Here is a tiny trained network, its code and every weight. The questions are about switching its units off for an input and a class, where a switched-off unit gives its printed mean instead of its output.

import numpy as np


def w(rows, s, z=0):
    codes = np.array(rows[::2]) - 128.0
    scale = np.full(codes.shape[1], s)
    scale[-1] = z or s
    return codes * scale


def f(y):
    return y / 2 * (1 + np.tanh(0.7978845608 * (y + 0.044715 * y**3)))


def log_softmax(a):
    a = a - a.max(-1, keepdims=True)
    return a - np.log(np.exp(a).sum(-1, keepdims=True))


def net(x, mask):
    res = np.array(x, float).reshape(1, 5) / 4 @ E
    y = f(res @ A[0][:, :-1].T + A[0][:, -1])
    res = res + np.where(mask, y, B[0][:, -1]) @ B[0][:, :-1]
    return log_softmax(res[-1] @ U[:, :-1].T + U[:, -1])


A, B = {}, {}
E = w([
[174,42,238],'x0',
[234,254,96],'x1',
[18,156,213],'x2',
[128,128,129],'x3',
[129,129,125],'x4',
],0.0063)
A[0] = w([
[136,122,148,69],'n1',
[48,215,167,49],'n2',
[189,146,125,79],'n3',
[163,174,154,188],'n4',
[104,66,88,5],'n5',
[179,97,204,109],'n6',
[89,81,94,24],'n7',
[105,151,152,124],'n8',
[158,55,7,97],'n9',
[95,143,79,16],'n10',
[154,209,152,98],'n11',
[86,136,74,220],'n12',
],0.015,0.0023)
B[0] = w([
[88,136,124,125],'n1',
[125,191,208,225],'n2',
[19,112,191,195],'n3',
[124,64,109,200],'n4',
[18,46,183,160],'n5',
[27,231,61,207],'n6',
[11,2,137,161],'n7',
[124,150,152,148],'n8',
[113,212,221,253],'n9',
[42,138,85,153],'n10',
[8,13,139,218],'n11',
[127,145,42,193],'n12',
],0.018,0.0061)
U = w([
[95,69,155,73],'0',
[116,134,143,254],'1',
[116,130,144,239],'2',
[116,162,199,26],'3',
[88,164,68,40],'4',
[171,91,97,138],'5',
[255,85,140,69],'6',
],0.013,0.0099)

Each question gives the input, the list of numbers given to net, and the class t.
The units are the neurons (one row each of A and B). Each row of codes is followed by its name. A weight is (code - 128) times the scale printed after its matrix; where a second scale follows, it is the last column's (A, B and U).
mask holds one flag per neuron, in row order. A switched-off neuron (its flag False) gives its mean, the last column of its row in B, instead of its output. The means were averaged over made-up inputs and are rounded, as every weight is.
A unit's drop is (log p(t) with every unit on - log p(t) with that unit switched off) / (log p(t) with every unit on - log p(t) with every unit switched off).
The circuit of an input: a set's keep is (log p(t) with only the set's units on - log p(t) with every unit switched off) / (log p(t) with every unit on - log p(t) with every unit switched off). Starting from all 12 units, units are removed one at a time, each time the one whose removal leaves the highest keep (on an exact tie, the one counted first), for as long as the keep stays at least 0.8.
circuit, biggest first: the units of the circuit, biggest drop first
most important unit: the unit with the biggest drop
top k neurons: the k neurons with the biggest drops, biggest first
drop of u: that unit's drop, to one decimal
input [-1,4,2,0,-3], class 0: top 4 neurons => (n11; n9; n6; n4)
input [0,2,-8,5,-2], class 3: circuit, biggest first => (n9)
input [-3,-6,-8,-6,4], class 3: top 3 neurons => (n9; n11; n4)
input [1,6,-5,5,-2], class 0: top 3 neurons => (n11; n3; n4)
input [4,4,-7,5,-4], class 3: top 3 neurons => (n9; n3; n12)
input [1,5,4,-5,-2], class 0: top 2 neurons => (n11; n9)
input [7,-1,6,0,-3], class 4: top 2 neurons => (n6; n9)
input [2,4,-8,7,-7], class 3: top 2 neurons => (n9; n3)
input [-4,6,-1,-5,1], class 0: top 2 neurons => (n11; n6)
input [2,5,-5,4,4], class 0: circuit, biggest first => (n3; n11)
input [7,8,0,1,3], class 0: top 3 neurons => (n11; n3; n4)
input [4,-7,8,1,-4], class 3: top 3 neurons => (n2; n11; n4)
input [-5,6,5,-5,0], class 0: top 2 neurons => (n11; n9)
input [-5,7,-3,-6,3], class 0: circuit, biggest first => (n11)
input [-3,5,-8,6,3], class 3: top 2 neurons => (n9; n3)
input [-8,8,5,-8,5], class 0: top 4 neurons => (n11; n6; n4; n9)
input [-1,-4,-6,3,-2], class 3: top 2 neurons => (n9; n11)
input [4,-5,-7,-1,-6], class 3: top 2 neurons => (n9; n11)
input [5,7,-1,0,-4], class 0: drop of n3 => 0.2
input [0,6,3,-6,5], class 0: drop of n11 => 0.6
input [-8,8,8,-6,-7], class 0: drop of n11 => 1.8
input [2,2,-8,3,-7], class 3: drop of n5 => 0.0
input [-4,-3,8,2,-6], class 3: most important unit => n2
